Below are the code and all the weights of a small trained network. Each question names an input and a target symbol and asks about switching units off, where a switched-off unit gives its printed mean instead of its output.

import numpy as np


def w(rows, s, z=0):
    codes = np.array(rows[::2]) - 128.0
    scale = np.full(codes.shape[1], s)
    scale[-1] = z or s
    return codes * scale


def norm(h):
    return h / np.sqrt((h * h).mean(-1, keepdims=True) + 1e-5)


def f(y):
    return np.maximum(y, 0)


def softmax(a):
    e = np.exp(a - a.max(-1, keepdims=True))
    return e / e.sum(-1, keepdims=True)


def log_softmax(a):
    a = a - a.max(-1, keepdims=True)
    return a - np.log(np.exp(a).sum(-1, keepdims=True))


def net(x, mask):
    ids = ['ΔΣαβζη'.index(c) for c in x.split()]
    T = len(ids)
    res = E[ids] + P[:T]
    r = norm(res)
    for j in range(2):
        rows = slice(2 * j, 2 * j + 2)
        q, k, v = (r @ M[0][rows].T for M in (Q, K, V))
        z = softmax(np.where(np.tri(T) > 0, q @ k.T / 2**0.5, -1e9)) @ v
        o = O[0][rows]
        res = res + np.where(mask[j], z, o[:, -1]) @ o[:, :-1]
    y = f(norm(res) @ A[0][:, :-1].T + A[0][:, -1])
    res = res + np.where(mask[2:14], y, B[0][:, -1]) @ B[0][:, :-1]
    return log_softmax(norm(res)[-1] @ U[:, :-1].T + U[:, -1])


Q, K, V, O, A, B = {}, {}, {}, {}, {}, {}
E = w([
[132,40,254,154],'Δ',
[35,200,166,207],'Σ',
[68,183,193,56],'α',
[85,37,209,161],'β',
[141,217,148,128],'ζ',
[182,220,158,29],'η',
],0.015)
P = w([
[142,122,148,107],'0',
[135,129,255,69],'1',
[157,119,90,157],'2',
[156,123,227,59],'3',
[178,110,70,159],'4',
[153,118,233,59],'5',
],0.0089)
Q[0] = w([
[83,157,1,149],'h1',
[148,46,147,125],'h1',
[1,99,94,183],'h2',
[166,186,59,136],'h2',
],0.0095)
K[0] = w([
[179,233,115,199],'h1',
[2,19,235,243],'h1',
[20,124,110,97],'h2',
[127,143,40,88],'h2',
],0.0087)
V[0] = w([
[179,107,100,57],'h1',
[205,118,255,174],'h1',
[218,99,117,74],'h2',
[224,181,32,180],'h2',
],0.0081)
O[0] = w([
[225,227,180,253,118],'h1',
[103,217,118,158,242],'h1',
[104,102,157,131,117],'h2',
[32,130,254,172,1],'h2',
],0.0068,0.0081)
A[0] = w([
[134,199,163,247,65],'n1',
[103,60,121,128,80],'n2',
[102,164,120,195,70],'n3',
[94,70,189,136,45],'n4',
[12,155,141,108,82],'n5',
[104,96,53,145,178],'n6',
[176,197,145,90,255],'n7',
[144,151,110,116,97],'n8',
[169,161,44,144,154],'n9',
[95,151,148,50,189],'n10',
[134,109,105,123,4],'n11',
[133,124,176,126,184],'n12',
],0.014,0.0023)
B[0] = w([
[110,107,113,183,168],'n1',
[188,208,129,169,139],'n2',
[145,98,53,115,144],'n3',
[145,103,116,168,148],'n4',
[84,126,98,110,159],'n5',
[211,196,248,78,140],'n6',
[110,76,168,160,252],'n7',
[125,113,115,170,152],'n8',
[187,113,139,133,156],'n9',
[136,153,87,160,213],'n10',
[153,136,195,143,130],'n11',
[96,131,65,76,166],'n12',
],0.011,0.013)
U = w([
[133,2,171,97,134],'Δ',
[109,109,146,73,254],'Σ',
[200,100,91,129,110],'α',
[182,139,196,110,121],'β',
[102,83,124,188,136],'ζ',
[138,120,220,214,53],'η',
],0.012,0.0036)

Each question gives the input, a string of symbols that net reads in full, and the target symbol t.
The units are the heads (2 rows each of Q, K, V and O) and the neurons (one row each of A and B). Each row of codes is followed by its name. A weight is (code - 128) times the scale printed after its matrix; where a second scale follows, it is the last column's (O, A, B and U).
mask holds one flag per unit, heads first, then neurons. A switched-off unit (its flag False) gives its mean, the last column of its rows in O or B, instead of its output. The means were averaged over made-up inputs and are rounded, as every weight is.
A unit's drop is (log p(t) with every unit on - log p(t) with that unit switched off) / (log p(t) with every unit on - log p(t) with every unit switched off).
The circuit of an input: a set's keep is (log p(t) with only the set's units on - log p(t) with every unit switched off) / (log p(t) with every unit on - log p(t) with every unit switched off). Starting from the 12 units with the biggest drops (on a tie, the unit counted first), units are removed one at a time, each time the one whose removal leaves the highest keep (on an exact tie, the one counted first), for as long as the keep stays at least 0.8.
units of the circuit, in order: the units of the circuit, biggest drop first
k most important neurons: the k neurons with the biggest drops, biggest first
heads that matter: for each layer, one digit per head in row order, 1 if its drop is at least 0.15 and else 0, layers parted by /
drop when u is switched off: that unit's drop, to one decimal
input Δ Σ Σ Δ Σ, target Σ: units of the circuit, in order : h1, n5, n6, n3
input Σ α α ζ, target η: heads that matter : 01
input Σ Δ β, target β: heads that matter : 00
input Σ Σ Σ, target Σ: units of the circuit, in order : h1, n5, n6
input Σ α Δ β Σ, target β: units of the circuit, in order : n6, h1
input α α α β, target α: units of the circuit, in order : n7, h2
input ζ α ζ ζ, target ζ: heads that matter : 01
input Σ α Δ, target α: 2 most important neurons : n7, n2
input Σ α Δ η α, target η: most important neuron : n7
input α Δ Σ, target α: drop when n9 is switched off : 0.2
input Σ η α, target η: drop when h1 is switched off : 0.6
input Δ α Σ, target α: drop when n7 is switched off : 0.5
